In the rows, 128 means zero.
Each row of numbers belongs to one of the nodes below and depends on some of the facts about them. Some rows are named. Which node is each other row?

Some nodes and their rows:
[133 136 129 122 141 152 119 111 148 111 127 114 107 108 135 116 143 159
 178  80 113  93 119 140 120 184 109 149  94 195 139 120  85]: boso
[146 106  75  96 109 105 116 111 142 159 147 147 151 138 104 193 132  99
 154 157 119 110 126 117 118 138 151 140 151 157 178 159 123]: saka
[111 174 185 132 110 140 159 107 129 150 122  77 135 165 107 110 128 125
 138 125  91 114 138 111 108 161 106 133  81 159 121 133 115]: lubrimu
[166 151 181 129  65 101  65 106 110 111 128  89 139 154 177 113 123 127
 123 131 131 152 128 124 139 199 117 118 128 136 164 142 110]: dutrir
[147 125 114 112 136 140 124 124 148 126 140 121 121 117 157 147 137 166
 149  87 102  83 113 178  94 185 111 123 125 206 151 137  98]: vimo
[110 153 152 126 121 141 149 100 113 126 124  89 153 143 117 135 142 117
 149 125 109 124 150 143  85 118 139 137 110 121 132 140  99]: klugak
[101 158 154 124 134 144 151 108 119 128 127  69 142 147 128 129 149 126
 151 122  90 118 157 132  87 162 131 120  65 107 139 117  94]: tupatrul
[101 168 178 135 125 144 157 103 132 137 121  79 143 155 113  82 135 123
 144 124  88 106 156 122 100 145 120 134  58 116 138 135 118]: diplam
[144 104  62  96 109 113 132 110 149 167 148 158 153 131  89 217 126  94
 146 163 120 107 116 123 114 113 161 141 166 158 175 164 128]: stokas
[156 131 128 140 113 105  65  99 170 159 124 136 117 130 132 112 113 129
 154 131 102  83 121 112 158 174 124 149 101 168 177 140 129]: tritek
[130 141 117 111 148 157 136 120 128 126 137 135 127  78 148 137 142 175
 192 107 116  84  79 121 144 211 113 138 118 204 155 131  71]: klabrak
[112 151 144 121 121 138 151 108 109 123 124  85 144 139 120 148 140 120
 141 122 103 127 151 142  82 132 143 137 102 124 136 136 107]: stetum
[153 109  89 106 111 110  93  88 124 128 126 139 135 132 128 152 129 107
 152 146 136 133 123 109 134 137 158 151 165 144 169 143 114]: lini
[131 135 131 113 146 136 125 109 131 145 122  97 124 123 160 138 143 158
 176 103  97  95 126 171  88 174 116 125 110 182 131 127  87]: plukori
[161 128 130 123  68  90  78  80 123 123 130 138 153 120 155 127 128 119
 126 141 144 146 120 122 130 158 145 133 165 131 179 174 119]: trosta
[162 160 178 136  65  83  36  99 109 129 106 114 158 130 183 143 106 140
 106 159 136 123 118 148 149 144 173 141 176 121 166 161 120]: kluflabros
[143 104  84 112 119 113  81  86 146 136 116 166 140 121 101  97 121  93
 163 145 125 129 127 119 150 102 146 170 142 160 167 171 137]: burebre
[163 118 120 119 113 104  56 106 132 148 125 128 131 121 160 147 129 122
 174 134 127 120 123 120 145 183 138 143 137 161 172 141  99]: nutri
[144 103  72 105 141 135 132 122 155 152 148 152 135 114 118 190 136 130
 157 122 107  85 110 149 107 143 139 140 139 197 163 151 108]: pomek

There are 3 kinds of fact about the nodes: tuno, bretifles, niskuplus.
batre tuno buflus; bemon tuno buflus; bitrer tuno zevolek; bivos tuno guklol; boskotren tuno tretor; boskotren tuno brodru; boskotren tuno leso; boskotren tuno viku; boskotren tuno fupin; boso tuno brakel; boso tuno bruskin
boso tuno tubro; brakel tuno zofor; brakel tuno misuk; breza tuno vozotak; brigifle tuno muzik; brigifle tuno klabrak; brivi tuno duseplam; brulus tuno buflus; brulus tuno flefan; brulus tuno flitrul; brulus tuno klabrak
brulus tuno mokugom; bruskin tuno degre; bruskin tuno tubro; buflus tuno tretor; burebre tuno groklar; burebre tuno keta; burebre tuno flagri; burebre tuno lubrimu; burebre tuno stanim; burebre tuno grazada; burebre tuno zofor
burebre tuno rato; burebre tuno kazem; degre tuno buflus; degre tuno tubro; dibitim tuno babon; dibitim tuno tubro; dibitim tuno viku; didrokar tuno buflus; didrokar tuno tubro; diplam tuno takla; diplam tuno buflus
diplam tuno flefan; diplam tuno klabrak; diplam tuno somiklen; ditavul tuno takla; dodur tuno klabrak; drabil tuno tretor; drabil tuno grazada; drabil tuno guklol; dragi tuno dodur; dragi tuno tretor; drinas tuno degre
drinas tuno drabil; drival tuno degre; drival tuno guklol; drival tuno breliton; dufis tuno tretor; dunar tuno trotrer; dunar tuno guklol; duplon tuno gurum; duplon tuno plostur; dutrir tuno varus; fesom tuno lisu
fesom tuno dufis; fesom tuno mokugom; fibi tuno gigrar; fibi tuno tubro; flagri tuno kloke; flagri tuno vola; flagri tuno somiklen; flaskor tuno vestun; flefan tuno boso; flefan tuno klabrak; flefan tuno paflik
flefan tuno dufis; fliplor tuno zofor; fliplor tuno stotrum; fliplos tuno bemon; flomus tuno gabro; fluron tuno zofor; fluron tuno klabrak; fodramak tuno brodru; funi tuno takla; funi tuno degre; funi tuno misuk
funi tuno bruskin; fupin tuno klidron; fupin tuno pesik; fupin tuno gabro; fupin tuno trunabran; gabro tuno klabrak; gabro tuno zevolek; geklol tuno stotrum; geklol tuno guklol; geklol tuno dufis; gigrar tuno muzik
gika tuno klabrak; gilo tuno stoplor; grazada tuno tretor; grekik tuno skeko; groklar tuno buflus; groklar tuno degre; guklol tuno klabrak; gurum tuno tretor; kazem tuno flagri; keta tuno fesom; kigrogo tuno funi
kigrogo tuno brakel; klakizo tuno stiplil; klakizo tuno flomus; klakizo tuno padra; kleflan tuno klabrak; klemi tuno duseplam; klemi tuno stubromil; klemi tuno duplon; klero tuno batre; klero tuno zofor; klidron tuno tubro
klidron tuno vestun; klidron tuno mokugom; kliflistu tuno takla; klize tuno nozir; klize tuno misuk; klize tuno boskotren; kloke tuno tretor; klugak tuno dodur; klugak tuno bruskin; komas tuno nutri; komas tuno siska
laso tuno diplam; leso tuno tretor; leso tuno tubro; lifler tuno gilo; lifler tuno klabrak; lifler tuno stotrum; lini tuno pesik; lisu tuno brakel; loste tuno drinas; loste tuno stubromil; loste tuno vola
lubrimu tuno degre; mefer tuno duplon; misuk tuno tretor; misuk tuno klabrak; misuk tuno tubro; mokugom tuno muzik; mokugom tuno tretor; mokugom tuno tubro; mokugom tuno didrokar; muzik tuno tretor; muzik tuno grazada
muzil tuno boso; muzil tuno duseplam; muzil tuno tretor; muzil tuno viku; muzil tuno guklol; navili tuno trotrer; nestun tuno trabol; nestun tuno viku; nidri tuno skeko; nidri tuno fupin; nilobrel tuno tretor
nilobrel tuno somiklen; nozir tuno pasa; nuno tuno gigrar; nuno tuno viku; nuplubu tuno rastokle; nuskem tuno plebro; nutri tuno zovu; padra tuno klero; padra tuno dutrir; plebro tuno drinas; plostur tuno batre
plostur tuno grudes; plostur tuno gigrar; plostur tuno tubro; plostur tuno didrokar; rastokle tuno mokugom; rato tuno tretor; renas tuno laso; sikla tuno misuk; sikla tuno fodramak; siska tuno takla; siska tuno degre
siska tuno gabro; siska tuno viku; situske tuno leso; situske tuno misuk; situske tuno tubro; skodus tuno klidron; skodus tuno diplam; skostil tuno lubrimu; skostil tuno misuk; sodu tuno tretor; sodu tuno klabrak
sopupler tuno plostur; sopupler tuno guklol; stanim tuno batre; stanim tuno pesik; stanim tuno didrokar; stapor tuno degre; stetum tuno boso; stiplil tuno buflus; stiplil tuno tubro; stodom tuno kigrogo; stodom tuno tretor
stoflum tuno bitrer; stoplor tuno boso; stoplor tuno fibi; stotrum tuno klabrak; stubromil tuno tretor; stubromil tuno bruskin; sudri tuno stotrum; supo tuno tretor; suskiris tuno gurum; suskiris tuno guklol; tafi tuno mevil
tafi tuno stotrum; takla tuno paflik; tigruk tuno siska; timal tuno klero; timal tuno tafi; timal tuno lisu; timal tuno viku; todrek tuno kogu; trabol tuno flaskor; trabol tuno tupatrul; trisker tuno supo
trisker tuno bitrer; trisker tuno tretor; trosta tuno drabil; trosta tuno somiklen; trotrer tuno klabrak; trunabran tuno degre; trunabran tuno kloke; trunek tuno tretor; trunek tuno stotrum; tuflu tuno didrokar; tupatrul tuno paflik
tupatrul tuno dufis; varus tuno stiplil; viku tuno guklol; viku tuno paflik; vobil tuno varus; vobil tuno lubrimu; vobil tuno grures; vodoklil tuno bitrer; voklum tuno degre; voklum tuno kloke; vozotak tuno viku
vozotak tuno dutrir; vubrim tuno lubrimu; vufek tuno breliton; zefluklis tuno didrokar; zekagu tuno buflus; zekagu tuno tretor; zevolek tuno tretor; zofor tuno degre; babon bretifles b; batre bretifles e; bemon bretifles c
bitrer bretifles b; bivos bretifles b; boskotren bretifles c; boso bretifles a; brabrun bretifles b; brakel bretifles a; breliton bretifles e; breza bretifles d; brigifle bretifles a; briklek bretifles c; brikon bretifles b
brivi bretifles b; brodru bretifles d; brulus bretifles b; bruskin bretifles a; buflus bretifles a; burebre bretifles c; dasok bretifles b; degre bretifles b; dibitim bretifles a; didrokar bretifles b; diplam bretifles e
ditavul bretifles e; dodur bretifles c; drabil bretifles b; dragi bretifles a; drinas bretifles a; dristar bretifles b; drival bretifles b; dufis bretifles d; dunar bretifles b; duplon bretifles c; duseplam bretifles b
dutrir bretifles b; fesom bretifles a; fibi bretifles d; firem bretifles d; flagri bretifles b; flaru bretifles d; flaskor bretifles a; flefan bretifles a; fliplor bretifles c; fliplos bretifles c; flitrul bretifles d
flomus bretifles a; fluron bretifles a; fodramak bretifles c; forom bretifles e; funi bretifles c; fupin bretifles e; gabro bretifles b; geklol bretifles a; gigrar bretifles e; gika bretifles e; giklin bretifles a
gilo bretifles a; grazada bretifles a; grekik bretifles c; groklar bretifles a; gruda bretifles c; grudes bretifles a; grures bretifles a; gruzem bretifles b; guklol bretifles d; gurum bretifles c; kagras bretifles e
kazem bretifles b; keta bretifles a; kigrogo bretifles e; klabrak bretifles d; klagoplok bretifles d; klakizo bretifles a; klave bretifles c; kleflan bretifles a; klemi bretifles c; klero bretifles b; klidrin bretifles e
klidron bretifles a; kliflistu bretifles a; klize bretifles d; kloke bretifles d; kluflabros bretifles a; klugak bretifles a; kogu bretifles a; komas bretifles e; lage bretifles e; laso bretifles a; leso bretifles c
lifler bretifles e; lini bretifles d; lisu bretifles d; loste bretifles e; lubrimu bretifles e; ludror bretifles c; lusik bretifles c; mefer bretifles c; megafum bretifles b; mevil bretifles b; misuk bretifles b
mokugom bretifles a; muzik bretifles b; muzil bretifles d; navili bretifles e; nestun bretifles a; netak bretifles a; nidri bretifles a; nilobrel bretifles e; nozir bretifles c; nuno bretifles e; nuplubu bretifles b
nuskem bretifles b; nutri bretifles d; padra bretifles b; paflik bretifles e; pasa bretifles d; pemil bretifles a; pesik bretifles e; plebro bretifles e; plesko bretifles c; plostur bretifles a; plukori bretifles d
pomek bretifles b; pubik bretifles a; radus bretifles c; rastokle bretifles d; rato bretifles c; renas bretifles b; riples bretifles b; saka bretifles b; sakol bretifles b; sikla bretifles c; siska bretifles d
siste bretifles e; situske bretifles c; skeko bretifles c; skelan bretifles a; skodus bretifles b; skostil bretifles b; skugre bretifles d; sodu bretifles b; somiklen bretifles a; sopupler bretifles e; sotrole bretifles b
stanim bretifles a; stapor bretifles c; stetum bretifles a; stiplil bretifles d; stisto bretifles a; stodom bretifles d; stoflum bretifles a; stokas bretifles b; stoplor bretifles b; stotrum bretifles b; stubromil bretifles d
sudri bretifles d; sumu bretifles d; supo bretifles b; suskiris bretifles a; tafi bretifles b; takla bretifles d; taskabo bretifles b; telik bretifles e; tepluk bretifles a; tigruk bretifles b; timal bretifles a
todrek bretifles a; trabol bretifles a; tretor bretifles b; trisker bretifles c; tritek bretifles e; tritikol bretifles c; trosta bretifles b; trotrer bretifles b; trunabran bretifles b; trunek bretifles a; tubro bretifles c
tuflu bretifles b; tupatrul bretifles a; varus bretifles c; vestun bretifles a; viku bretifles b; vimo bretifles b; vobil bretifles a; vodoklil bretifles c; voklum bretifles c; vola bretifles d; vozotak bretifles a
vubrim bretifles d; vufek bretifles c; zaklok bretifles b; zefluklis bretifles b; zekagu bretifles a; zevolek bretifles a; zofor bretifles a; zovu bretifles a; batre niskuplus trosta; bemon niskuplus lifler; bitrer niskuplus brikon
boso niskuplus lage; boso niskuplus renas; brabrun niskuplus brodru; breliton niskuplus bitrer; breza niskuplus vufek; brigifle niskuplus sudri; brigifle niskuplus dunar; briklek niskuplus kluflabros; briklek niskuplus pemil; brikon niskuplus stoplor; bruskin niskuplus tepluk
buflus niskuplus dragi; burebre niskuplus babon; burebre niskuplus nuplubu; dasok niskuplus kloke; degre niskuplus loste; degre niskuplus telik; degre niskuplus sumu; didrokar niskuplus gika; diplam niskuplus brodru; ditavul niskuplus dasok; drabil niskuplus stokas
drabil niskuplus firem; dragi niskuplus skeko; dragi niskuplus vola; drinas niskuplus grures; drinas niskuplus tepluk; dunar niskuplus siste; dunar niskuplus tepluk; duplon niskuplus pomek; duplon niskuplus lifler; duplon niskuplus vozotak; dutrir niskuplus pemil
flagri niskuplus sakol; flaru niskuplus supo; flaskor niskuplus breza; flefan niskuplus sumu; fliplor niskuplus tepluk; flitrul niskuplus vozotak; flomus niskuplus fliplos; fluron niskuplus tepluk; fodramak niskuplus kogu; fodramak niskuplus nuplubu; forom niskuplus paflik
forom niskuplus dristar; funi niskuplus telik; funi niskuplus dunar; fupin niskuplus pesik; fupin niskuplus vobil; gabro niskuplus sumu; geklol niskuplus degre; gigrar niskuplus megafum; gigrar niskuplus vola; gika niskuplus riples; giklin niskuplus trosta
gilo niskuplus bemon; grekik niskuplus netak; groklar niskuplus paflik; groklar niskuplus lini; gruda niskuplus trisker; gruzem niskuplus geklol; guklol niskuplus briklek; guklol niskuplus riples; guklol niskuplus fodramak; keta niskuplus drival; klabrak niskuplus lifler
klagoplok niskuplus grures; klakizo niskuplus netak; klakizo niskuplus flaru; klave niskuplus fluron; kleflan niskuplus kluflabros; kleflan niskuplus nuskem; klemi niskuplus klidrin; klemi niskuplus klidron; klidron niskuplus bitrer; klidron niskuplus sopupler; kliflistu niskuplus duplon
kluflabros niskuplus degre; kluflabros niskuplus pemil; leso niskuplus brikon; lifler niskuplus brikon; lini niskuplus gabro; lisu niskuplus plesko; loste niskuplus nuplubu; lubrimu niskuplus taskabo; ludror niskuplus sudri; lusik niskuplus pomek; megafum niskuplus buflus
megafum niskuplus stapor; mevil niskuplus fliplos; mokugom niskuplus stokas; muzik niskuplus renas; navili niskuplus saka; nilobrel niskuplus stisto; nuno niskuplus bruskin; nuskem niskuplus degre; nutri niskuplus loste; paflik niskuplus burebre; pasa niskuplus takla
pesik niskuplus tritikol; pesik niskuplus tepluk; plesko niskuplus babon; plesko niskuplus trisker; plesko niskuplus nuplubu; plukori niskuplus tritikol; pomek niskuplus leso; pomek niskuplus mokugom; pubik niskuplus brikon; rastokle niskuplus siste; rastokle niskuplus nuplubu
rato niskuplus stoplor; renas niskuplus brikon; riples niskuplus gabro; saka niskuplus tubro; siska niskuplus kagras; siska niskuplus nozir; siste niskuplus situske; situske niskuplus nuplubu; skelan niskuplus vufek; skodus niskuplus stanim; skodus niskuplus brulus
skostil niskuplus kliflistu; skugre niskuplus radus; sotrole niskuplus tuflu; sotrole niskuplus brikon; stapor niskuplus degre; stiplil niskuplus radus; stisto niskuplus kluflabros; stoflum niskuplus supo; stokas niskuplus vozotak; stoplor niskuplus situske; stubromil niskuplus plesko
sumu niskuplus vozotak; sumu niskuplus situske; supo niskuplus kigrogo; tafi niskuplus trisker; tafi niskuplus duplon; takla niskuplus tubro; tepluk niskuplus brikon; tigruk niskuplus fibi; tigruk niskuplus tepluk; timal niskuplus stiplil; todrek niskuplus brakel
todrek niskuplus brivi; trabol niskuplus fliplos; tritek niskuplus zefluklis; tritek niskuplus nuplubu; trosta niskuplus plesko; trosta niskuplus kluflabros; trunek niskuplus telik; tubro niskuplus babon; tuflu niskuplus briklek; tupatrul niskuplus timal; viku niskuplus renas
vimo niskuplus breliton; vobil niskuplus skugre; vodoklil niskuplus stubromil; vodoklil niskuplus gabro; voklum niskuplus burebre; vola niskuplus dasok; vola niskuplus lusik; vola niskuplus vozotak; vozotak niskuplus babon; vubrim niskuplus lusik; zaklok niskuplus nidri
zaklok niskuplus skugre; zevolek niskuplus gabro; zevolek niskuplus vozotak; zovu niskuplus skostil

Rows to name:
No name comes twice in this set of rows, the named rows included.
[125 129  86 109 129 144 133  92 126 123 118 173 161 114 103 128 108 111
 127 172 124 123 113 146 136  42 180 168 167 139 153 180 151] -> trisker
[146 119 134 118 140 146 117 125 150 103 139 118 110 111 160 107 146 163
 178  71 107  98 120 172  96 197  97 121 101 178 154 135  84] -> tigruk
[152 124 118 122 116 144  99 127 137  87 134 149 138  93 167 114 134 175
 164  93 129 104 100 190 103 160 143 127 135 160 164 169  98] -> dunar
[165 135 145 114  82  82  62 100 126 138 135 118 132 141 169 138 129 120
 122 136 122 113 126 124 122 203 127 113 138 149 181 149 107] -> gruzem
[110 164 159 119 125 151 148 117 110 138 111  94 145 158 122 122 124 116
 146 140  87 120 135 136 106 113 118 148 105 158 117 138 117] -> varus
[135 116  72 101 138 133 162  89 134 161 144 142 139 118  88 171 142 101
 182 143 118 110 112  84 129 157 143 149 144 186 153 142 103] -> vola
[147 119 107 110  98 124 118  94 126 124 142 114 126 144 133 151 134 109
 136 127 117 133 130  84 129 180 119 128 117 157 165 136 111] -> didrokar
[149 120 111 119 116 112  79 100 141 136 128 143 126 117 115 129 125 113
 174 134 135 120 128  98 160 165 147 149 116 144 188 143 101] -> flefan
[103 176 167 128 118 142 169 115 125 149 122  95 160 154 120 144 114 132
 110 157  78  88 135 164  89  86 146 141 114 120 118 151 135] -> kagras
[153 119 104 112 101 108 100 111 129 144 139 141 157 137 135 187 117 113
 135 153 122 116 107 136 123 140 148 136 167 149 170 161 126] -> riples
[144 110  99 112 116 121  96  98 135 144 134 136 130 125 114 157 131 105
 191 140 133 121 117  87 153 176 135 149 131 164 177 147 102] -> lisu
[138 116  77 108 152 148 124 100 149 137 129 164 115 104 102 117 127 122
 168 129 111  99 117 109 149 133 125 163 118 199 156 147 119] -> duplon
[ 93 174 166 133 113 162 185 114 110 125 118  92 166 150 105 135 119 125
 124 143  88 116 137 149  90  87 145 141 113 108 114 148 128] -> kigrogo

The same nodes again, as new rows of numbers:
Some rows with their names:
[122 121 125 124 136 128 133 128 123 125 123 126 127 126 117 126 123 146
 121 138 120 124 128 148 126 125 120]: takla
[133 134 122 135 133 126 131 136 123 145 142 125 124 144 142 127 121 121
 128 124 140 124 125 136 127 137 121]: leso
[128 121 122 117 123 130 114 131 128 122 138 125 124 125 117 126 120 121
 152 130 118 130 127 118 125 127 120]: stotrum
[129 132 139 131 124 126 144 128 124 124 122 124 124 126 123 126 135 120
 126 135 119 134 135 118 124 126 142]: gruzem
[130 122 131 122 124 126 126 119 130 124 122 125 124 126 122 125 134 121
 139 129 119 131 133 120 126 129 121]: skostil
[122 124 123 131 125 128 114 118 125 126 123 126 138 125 134 127 131 127
 131 124 121 124 125 119 126 123 126]: klugak
[120 124 139 115 124 125 112 125 140 125 123 126 123 126 120 125 129 119
 130 125 119 130 135 119 128 130 120]: dristar
[121 122 125 123 135 127 132 131 122 126 126 126 126 127 117 126 121 144
 121 131 119 124 126 149 127 125 121]: klize
[127 130 122 119 124 127 122 117 130 126 123 137 134 123 137 127 138 134
 135 122 119 123 121 122 126 130 131]: zofor
[121 132 132 133 127 126 154 141 121 124 123 126 125 126 117 126 124 145
 119 137 120 125 128 136 125 124 138]: klagoplok
[129 122 126 149 125 135 129 122 122 125 123 125 143 126 139 130 127 121
 138 124 140 125 123 119 125 130 153]: trunek
[121 131 131 131 124 126 113 127 125 126 123 125 135 125 133 126 131 125
 122 123 120 124 128 119 125 122 131]: grudes
[131 123 125 136 136 131 152 131 121 125 123 125 128 126 117 126 126 149
 121 142 126 125 129 142 125 122 130]: lisu
[122 123 123 133 125 129 113 118 126 126 124 125 139 125 134 126 133 127
 128 124 123 124 127 119 126 121 124]: stetum
[119 119 141 125 121 135 113 140 150 126 122 160 135 138 116 125 169 123
 123 121 128 118 136 120 124 161 118]: netak
[143 132 125 133 126 130 152 132 121 126 128 124 123 125 117 127 121 134
 121 133 144 125 119 136 124 123 121]: navili
[127 122 133 122 124 126 125 118 129 124 122 125 123 126 122 126 133 120
 137 131 120 132 134 119 126 130 121]: trosta
[122 132 131 132 127 126 153 141 121 124 124 125 124 126 117 126 124 145
 120 136 120 125 129 137 125 124 136]: plukori
[120 128 131 123 127 125 136 140 123 126 124 126 124 126 117 125 121 141
 120 131 119 125 129 142 127 125 121]: sumu

Which node is each row?
No name comes twice in this set of rows, the named rows included.
[128 123 122 131 135 126 124 135 123 143 138 132 124 136 142 133 120 120
 126 124 153 124 124 140 127 144 125] -> gurum
[136 134 122 146 125 133 132 119 123 125 123 123 140 126 137 127 141 135
 132 125 124 124 126 119 124 118 139] -> boso
[138 130 130 140 127 128 154 133 121 126 124 125 123 127 121 130 120 122
 121 125 153 125 119 145 125 132 128] -> nilobrel
[122 134 122 129 132 126 140 133 122 126 132 125 125 144 117 125 128 150
 128 124 118 124 123 150 127 119 120] -> stiplil
[121 122 127 139 124 129 113 120 123 126 123 126 142 126 138 127 125 121
 141 124 130 124 122 121 127 132 134] -> dragi
[140 139 122 135 124 130 145 117 123 126 123 126 136 124 140 129 142 137
 138 123 119 124 120 119 124 125 148] -> groklar
[132 125 129 115 124 125 134 117 136 124 122 130 123 125 124 126 137 121
 143 125 118 135 128 123 127 135 123] -> trunabran
[128 138 122 129 124 126 126 118 125 126 123 125 134 125 139 126 142 136
 140 122 118 124 121 120 126 124 128] -> bruskin
[136 122 136 141 124 128 144 122 123 124 122 125 124 137 128 126 128 119
 150 130 135 137 130 120 125 136 145] -> muzik
[130 121 123 120 123 128 119 126 127 123 130 126 124 126 117 126 121 121
 148 131 119 130 130 118 125 128 120] -> gabro

Now the same nodes, written a new way:
Some rows with their names:
[120 116 100 148 127 152  92  99 118 142  98 104 111 113 107 135 119 110
 146 114 121 131 122 137 144 143]: plostur
[128 113 149 155 144 147 115 105 112 173  88 158 119 136 128 139 116 106
 106  96  84  91 111 170 122 127]: stapor
[127 100 152 116 118 143 130 136 147 143 140 177 114 155 139 158 126 121
 147 100 105 112  95 118 128 124]: dutrir
[117  98 175 129 136 143 137 147 139 150 143 159 121 148 151 144 123 114
 114 101  76 138  97 143 122 135]: nuskem
[113 117 132 150 135 160 113 108 116 140 124 166  98  95 131 124 122 109
  78  98  76  99 132 152 128 114]: paflik
[131 110 115 146 123 148  78 141 127 163  79 144 105 159 124 169 107 108
 137 102 107  84 129 172 141 111]: groklar
[134 109 139 130 125 131 112  74 121  87  94 139 133 175 108 120 118 110
 120 133 155  82 114 127 171 137]: muzik
[128 116 140 103 123 136 119 103 120 102 181 113  97 141 127 100 135 116
 109  93 136 149  92 103 144 120]: tretor
[131 110 132 116 121 135 130 104 122 116 175 132 107 137 120 118 140 119
 128  87 139 154  91 111 147 149]: misuk
[150 123 133 166 138 135 132  92 106 122 108 146 122 169  97 126 119 107
 114 103 128 113 117 164 163 143]: skostil
[126 125 143 145 149 138 143  73 113  82 100 126 132 154 113  91 125 106
  78 137 159  88 125 106 155 148]: bitrer
[133 112 104 108 125 145  94 131 129 167 163  94 110 117 115 152 123 112
 180 111 145 169 100 122 161 156]: stoflum
[121 123 143 141 137 137 158 101 119 134 190 129 122 110 126 117 135 111
 126 105 141 191 104 104 133 152]: taskabo
[142 116 121 142 121 141  86  81 122 153 119 136 118 108 118 154 117 113
 176 120 165 144 113 166 145 137]: grekik
[105 128  98 133 153 150 140 117 125 153 180  83 112  65 116 119 131 112
 138 103 126 177 117  93 133 159]: netak
[142 114 147 137 148 141 119 101 107 131 127 176  96 181 111 135 129 101
 103 104 100  70 131 189 170 123]: flitrul
[106 105 142 163 140 145 133  66 117  95  94 129 148 136 130  80 139 108
 110 140 132 108 119 104 143 154]: fibi
[136 118 146 137 151 139 113  89 115 145 110 173 111 158 128 162 107 107
 113 119 117  84 120 187 141 123]: gruda
[144 133 139 150 172 133 163  89  99  99 131 153 122 188  93 137 114 100
  75 122 121  75 124 164 181 143]: pomek

Rows to name:
No name comes twice in this set of rows, the named rows included.
[139 135 135 164 162 136 164 101 100 122 142 159 105 159 101 129 120 103
  51 107 101 106 134 172 142 138] -> stokas
[103 103 164 171 165 154 142  97 110 139  68 162 132 124 134 108 128 105
  72 118  71  74 109 145 120 144] -> situske
[125 106 146 128 146 142 102  88 113 119  68 144 130 170 128 139 123 107
 103 136 135  66 101 148 142 135] -> rato
[133 102 155  93 143 130 138 115 142 122 119 172 134 198 128 155 124 113
 134 139 169  84  94 110 169 143] -> sotrole
[124 124 135 150 147 147 112  89  95 128 131 141  97 105 127 115 128 112
  59  82 102 100 118 163 119 109] -> tubro
[121  88 165 106 138 142 103 119 142 150  98 166 133 161 136 162 126 119
 144 117 137  88  74 120 140 145] -> funi
[114 121 111 176 125 146 124  72 111 110 161 119 115  94 130  73 133 112
 102 106 134 160 138 122 137 144] -> brodru
[126 112 133 156 125 143 115  92 114 130 148 163 100 130 124 119 132 111
 119 103 100 116 143 161 142 119] -> takla
[134 102 141 101 142 133 134  99 126  99 140 147 126 183 101 145 131 118
 119 123 171  87  87 101 178 147] -> viku
[110 118 138 168 180 154 193 130 107 137 189 166 105 118 126  92 145 109
  40  71  51 125 112 123 112 145] -> babon
[104 121 155 132 196 134 206  93 113  89 134 137 153 163 119  92 136 108
  52 139 125  78  99  71 148 176] -> brikon
[116 102 166 129 139 140 155 119 131 129 119 139 135 157 131 123 126 116
 104 109 108 111  89 112 134 153] -> tuflu
[102 103 150 164 150 149 123 122 127 161  86 141 124 120 150 120 124 100
 106 117  46  97 122 167 103 132] -> loste

